Below is a small trained network, with its code and all its weights. Each question gives an input and a target symbol and asks what happens when units are switched off, that is, made to give their printed mean instead of their output.

import numpy as np


def w(rows, s, z=0):
    codes = np.array(rows[::2]) - 128.0
    scale = np.full(codes.shape[1], s)
    scale[-1] = z or s
    return codes * scale


def f(y):
    return np.maximum(y, 0)


def softmax(a):
    e = np.exp(a - a.max(-1, keepdims=True))
    return e / e.sum(-1, keepdims=True)


def log_softmax(a):
    a = a - a.max(-1, keepdims=True)
    return a - np.log(np.exp(a).sum(-1, keepdims=True))


def net(x, mask):
    ids = ['γδζθλπφψω'.index(c) for c in x.split()]
    T = len(ids)
    res = E[ids] + P[:T]
    q, k, v = (res @ M[0].T for M in (Q, K, V))
    z = softmax(np.where(np.tri(T) > 0, q @ k.T / 3**0.5, -1e9)) @ v
    res = res + np.where(mask[0], z, O[0][:, -1]) @ O[0][:, :-1]
    y = f(res @ A[0][:, :-1].T + A[0][:, -1])
    res = res + np.where(mask[1:13], y, B[0][:, -1]) @ B[0][:, :-1]
    return log_softmax(res[-1] @ U[:, :-1].T + U[:, -1])


Q, K, V, O, A, B = {}, {}, {}, {}, {}, {}
E = w([
[166,188,90,165,109],'γ',
[164,95,15,72,131],'δ',
[122,109,81,250,67],'ζ',
[103,108,155,58,44],'θ',
[140,233,84,202,121],'λ',
[224,170,163,104,115],'π',
[132,132,49,147,158],'φ',
[162,147,88,182,154],'ψ',
[164,25,70,180,119],'ω',
],0.018)
P = w([
[143,70,109,255,26],'0',
[172,103,79,166,53],'1',
[174,121,64,143,74],'2',
[163,134,53,125,79],'3',
[153,147,50,108,83],'4',
[145,157,41,102,92],'5',
[133,160,36,92,94],'6',
[126,173,35,86,96],'7',
[115,173,30,78,100],'8',
[110,179,28,73,103],'9',
[104,181,25,63,100],'10',
[100,181,24,57,98],'11',
[91,183,19,55,102],'12',
[81,190,20,52,98],'13',
],0.0051)
Q[0] = w([
[130,119,31,152,101],'head 0',
[137,112,166,145,220],'head 0',
[160,157,7,101,106],'head 0',
],0.011)
K[0] = w([
[133,143,194,59,125],'head 0',
[87,135,69,140,126],'head 0',
[146,125,248,65,103],'head 0',
],0.012)
V[0] = w([
[1,96,212,67,52],'head 0',
[110,137,7,153,71],'head 0',
[146,124,242,65,91],'head 0',
],0.006)
O[0] = w([
[213,130,2,91,70,119],'head 0',
[152,103,146,220,69,208],'head 0',
[171,185,128,34,122,253],'head 0',
],0.0078,0.0033)
A[0] = w([
[185,169,131,101,160,183],'neuron 0',
[112,137,192,154,219,206],'neuron 1',
[162,94,95,179,161,87],'neuron 2',
[44,136,143,181,207,14],'neuron 3',
[154,66,108,88,192,156],'neuron 4',
[92,35,102,123,105,154],'neuron 5',
[99,86,91,150,147,236],'neuron 6',
[133,167,193,43,196,3],'neuron 7',
[115,116,182,67,137,195],'neuron 8',
[172,102,172,108,78,149],'neuron 9',
[119,89,186,142,204,204],'neuron 10',
[76,78,247,117,115,31],'neuron 11',
],0.015,0.0066)
B[0] = w([
[72,108,141,134,74,254],'neuron 0',
[177,130,205,131,200,174],'neuron 1',
[137,150,95,90,90,201],'neuron 2',
[102,91,19,138,226,164],'neuron 3',
[149,164,164,228,108,178],'neuron 4',
[97,151,115,76,151,212],'neuron 5',
[92,149,190,105,110,225],'neuron 6',
[125,148,3,44,180,149],'neuron 7',
[126,184,117,120,133,177],'neuron 8',
[135,127,76,212,125,203],'neuron 9',
[212,62,149,50,104,163],'neuron 10',
[188,62,144,235,32,142],'neuron 11',
],0.012,0.0087)
U = w([
[193,157,246,254,50,219],'γ',
[51,190,145,20,121,192],'δ',
[23,25,110,197,109,75],'ζ',
[114,128,44,116,95,135],'θ',
[133,149,59,210,188,21],'λ',
[227,201,107,59,167,2],'π',
[64,77,75,67,181,99],'φ',
[194,71,118,129,147,101],'ψ',
[131,30,176,80,66,92],'ω',
],0.0092,0.009)

Each question gives the input, a string of symbols that net reads in full, and the target symbol t.
The units are the heads (3 rows each of Q, K, V and O) and the neurons (one row each of A and B). Each row of codes is followed by its name. A weight is (code - 128) times the scale printed after its matrix; where a second scale follows, it is the last column's (O, A, B and U).
mask holds one flag per unit, heads first, then neurons. A switched-off unit (its flag False) gives its mean, the last column of its rows in O or B, instead of its output. The means were averaged over made-up inputs and are rounded, as every weight is.
A unit's drop is (log p(t) with every unit on - log p(t) with that unit switched off) / (log p(t) with every unit on - log p(t) with every unit switched off).
The circuit of an input: a set's keep is (log p(t) with only the set's units on - log p(t) with every unit switched off) / (log p(t) with every unit on - log p(t) with every unit switched off). Starting from the 12 units with the biggest drops (on a tie, the unit counted first), units are removed one at a time, each time the one whose removal leaves the highest keep (on an exact tie, the one counted first), for as long as the keep stays at least 0.8.
circuit, biggest first: the units of the circuit, biggest drop first
k most important neurons: the k neurons with the biggest drops, biggest first
drop of u: that unit's drop, to one decimal
input φ θ λ, target θ: circuit, biggest first : [head 0]
input π γ γ θ π, target θ: circuit, biggest first : [neuron 7; head 0; neuron 9; neuron 0]
input π δ φ, target γ: 4 most important neurons : [neuron 5; neuron 4; neuron 7; neuron 1]
input λ π δ λ δ ζ γ δ, target δ: 2 most important neurons : [neuron 9; neuron 11]
input ψ φ ζ γ π γ θ γ ψ π, target θ: 3 most important neurons : [neuron 7; neuron 9; neuron 6]
input λ ψ λ θ θ θ θ λ θ, target θ: 2 most important neurons : [neuron 9; neuron 6]
input φ ψ φ ψ δ ψ ω δ γ γ π δ φ ω, target δ: 3 most important neurons : [neuron 5; neuron 6; neuron 9]
input δ δ λ, target λ: 2 most important neurons : [neuron 3; neuron 0]
input π γ ω ω π θ ω π ω δ φ ψ ω, target δ: 2 most important neurons : [neuron 5; neuron 6]
input ζ π φ γ π, target π: circuit, biggest first : [head 0; neuron 7; neuron 1]
input δ ψ ω, target ω: circuit, biggest first : [head 0; neuron 10; neuron 2]
input λ λ π φ π, target π: circuit, biggest first : [neuron 7; head 0; neuron 1]
input λ π ω, target γ: 4 most important neurons : [neuron 4; neuron 3; neuron 7; neuron 6]
input ψ ψ θ φ λ, target θ: 3 most important neurons : [neuron 6; neuron 4; neuron 1]
input φ φ ζ λ λ ζ δ φ ψ λ ζ δ δ ω, target ω: 3 most important neurons : [neuron 10; neuron 11; neuron 6]
input θ ω δ φ ω λ θ ψ π λ φ ζ ζ, target δ: most important neuron : [neuron 9]
input δ ψ ω ζ, target ζ: drop of head 0 : 1.4
input θ φ ζ ψ, target θ: drop of neuron 1 : 0.2
input ψ λ θ, target θ: drop of neuron 9 : 0.5
